Below are the code and all the weights of a small trained network. Each question names an input and a class and asks about switching units off, where a switched-off unit gives its printed mean instead of its output.

import numpy as np


def w(rows, s, z=0):
    codes = np.array(rows[::2]) - 128.0
    scale = np.full(codes.shape[1], s)
    scale[-1] = z or s
    return codes * scale


def norm(h):
    return h / np.sqrt((h * h).mean(-1, keepdims=True) + 1e-5)


def f(y):
    return y / 2 * (1 + np.tanh(0.7978845608 * (y + 0.044715 * y**3)))


def log_softmax(a):
    a = a - a.max(-1, keepdims=True)
    return a - np.log(np.exp(a).sum(-1, keepdims=True))


def net(x, mask):
    res = np.array(x, float).reshape(1, 8) / 4 @ E
    u = 0
    for l in range(2):
        y = f(norm(res) @ A[l][:, :-1].T + A[l][:, -1])
        res = res + np.where(mask[u : u + 7], y, B[l][:, -1]) @ B[l][:, :-1]
        u += 7
    return log_softmax(norm(res)[-1] @ U[:, :-1].T + U[:, -1])


A, B = {}, {}
E = w([
[131,134,127,127,125,129,125,119,131,132],'x0',
[160,114,240,142,108,97,171,108,91,249],'x1',
[126,130,115,148,133,135,133,135,119,138],'x2',
[134,255,125,70,159,92,177,212,147,146],'x3',
[46,144,166,171,180,119,105,112,182,137],'x4',
[105,131,138,127,112,129,140,136,120,118],'x5',
[131,133,137,128,120,164,119,144,136,139],'x6',
[130,131,122,135,130,134,130,122,128,133],'x7',
],0.0073)
A[0] = w([
[122,182,87,130,103,211,135,66,161,144,150],'0.n1',
[113,142,96,82,76,139,107,123,119,183,2],'0.n2',
[219,134,58,61,27,127,135,125,67,135,45],'0.n3',
[11,135,138,139,180,91,85,115,210,182,44],'0.n4',
[16,149,157,128,254,182,124,71,167,166,47],'0.n5',
[149,201,100,104,176,113,173,193,174,135,108],'0.n6',
[215,92,89,17,101,177,163,125,25,119,81],'0.n7',
],0.0043,0.0033)
B[0] = w([
[62,87,120,111,132,64,172,165,98,94,156],'0.n1',
[231,140,196,151,137,143,164,62,124,119,76],'0.n2',
[181,133,191,195,133,105,133,172,189,66,225],'0.n3',
[228,141,197,225,80,136,123,221,135,43,200],'0.n4',
[219,122,171,253,75,15,107,214,212,51,206],'0.n5',
[109,135,116,88,147,150,53,54,58,140,238],'0.n6',
[111,158,168,246,90,87,139,172,176,92,253],'0.n7',
],0.0065,0.0024)
A[1] = w([
[240,104,81,99,69,151,174,168,65,101,18],'1.n1',
[168,99,176,130,80,82,93,177,110,220,125],'1.n2',
[78,109,5,95,134,167,68,146,173,42,47],'1.n3',
[109,255,128,76,187,129,129,156,143,151,53],'1.n4',
[117,79,211,116,147,100,148,118,92,239,86],'1.n5',
[100,41,126,176,89,203,90,58,131,107,117],'1.n6',
[90,65,127,150,104,150,84,31,153,134,7],'1.n7',
],0.007,0.0016)
B[1] = w([
[87,103,186,215,159,92,61,151,176,96,170],'1.n1',
[67,144,66,125,128,153,106,102,149,137,218],'1.n2',
[97,168,133,126,96,174,185,34,183,182,254],'1.n3',
[182,2,150,117,144,103,102,164,17,158,214],'1.n4',
[103,170,57,104,116,195,165,59,209,42,219],'1.n5',
[171,143,140,52,166,85,128,204,40,166,235],'1.n6',
[163,140,142,118,150,94,121,201,87,143,186],'1.n7',
],0.0092,0.0065)
U = w([
[76,176,88,85,109,208,177,10,188,173,240],'0',
[145,85,136,62,167,99,110,166,16,193,2],'1',
[126,128,204,231,104,78,93,162,204,88,14],'2',
],0.012,0.00015)

Each question gives the input, the list of numbers given to net, and the class t.
The units are the neurons (one row each of A and B). Each row of codes is followed by its name. A weight is (code - 128) times the scale printed after its matrix; where a second scale follows, it is the last column's (A, B and U).
mask holds one flag per neuron, layer by layer. A switched-off neuron (its flag False) gives its mean, the last column of its row in B, instead of its output. The means were averaged over made-up inputs and are rounded, as every weight is.
A unit's drop is (log p(t) with every unit on - log p(t) with that unit switched off) / (log p(t) with every unit on - log p(t) with every unit switched off).
The circuit of an input: a set's keep is (log p(t) with only the set's units on - log p(t) with every unit switched off) / (log p(t) with every unit on - log p(t) with every unit switched off). Starting from the 12 units with the biggest drops (on a tie, the unit counted first), units are removed one at a time, each time the one whose removal leaves the highest keep (on an exact tie, the one counted first), for as long as the keep stays at least 0.8.
units of the circuit, in order: the units of the circuit, biggest drop first
unit that matters most: the unit with the biggest drop
k most important neurons: the k neurons with the biggest drops, biggest first
k most important neurons of layer l: the k neurons of layer l with the biggest drops, biggest first
drop when u is switched off: that unit's drop, to one decimal
input [-8,-8,-6,4,7,7,-6,-5], class 0: unit that matters most -> 1.n3
input [-3,6,-7,-6,0,8,2,6], class 0: 3 most important neurons of layer 1 -> 1.n5; 1.n4; 1.n2
input [3,-4,-2,7,-8,7,7,4], class 2: 3 most important neurons of layer 1 -> 1.n1; 1.n6; 1.n7
input [1,5,8,2,-7,5,1,0], class 2: 2 most important neurons of layer 1 -> 1.n1; 1.n3
input [-6,8,-4,8,-7,3,-3,-1], class 0: 2 most important neurons of layer 1 -> 1.n5; 1.n6
input [1,1,5,1,-1,-7,4,4], class 0: 4 most important neurons -> 1.n6; 1.n5; 0.n4; 1.n7
input [-5,8,-3,8,5,2,-1,-8], class 0: 2 most important neurons -> 1.n5; 1.n6
input [-7,-4,7,-4,4,1,5,-4], class 0: 4 most important neurons -> 1.n3; 1.n4; 0.n7; 0.n6
input [-4,-8,4,-5,7,-3,-1,-8], class 0: 2 most important neurons of layer 0 -> 0.n7; 0.n3
input [1,3,-7,-5,2,1,1,-5], class 1: 2 most important neurons -> 1.n6; 1.n7
input [1,3,2,1,-4,-4,-2,7], class 2: 2 most important neurons -> 0.n3; 1.n3
input [-8,-1,-2,-6,-7,6,7,-7], class 2: 3 most important neurons -> 1.n1; 0.n3; 0.n7
input [-6,-1,7,-5,5,0,-4,2], class 1: 2 most important neurons -> 1.n6; 0.n7
input [2,8,-5,-7,6,7,-1,-8], class 0: units of the circuit, in order -> 1.n5
input [6,-3,5,4,2,-6,4,6], class 1: 3 most important neurons -> 1.n4; 1.n5; 1.n2
input [-3,3,6,0,-3,-8,1,1], class 0: 3 most important neurons -> 0.n4; 0.n5; 1.n2
input [6,-6,-2,7,6,-4,7,-2], class 1: 2 most important neurons -> 1.n4; 1.n5
input [-8,6,5,0,-8,-4,0,1], class 2: 2 most important neurons of layer 1 -> 1.n1; 1.n3
input [5,1,-7,5,-6,-3,-6,7], class 2: 2 most important neurons of layer 1 -> 1.n1; 1.n6
input [-2,1,4,5,4,1,4,4], class 1: most important neuron -> 1.n4
input [7,-4,-1,-5,-7,-3,6,1], class 2: drop when 1.n1 is switched off -> 0.4
input [6,7,-2,6,-2,-8,-7,-3], class 0: drop when 1.n5 is switched off -> 1.4
input [-4,2,5,-4,3,3,4,-1], class 1: drop when 1.n6 is switched off -> 0.4
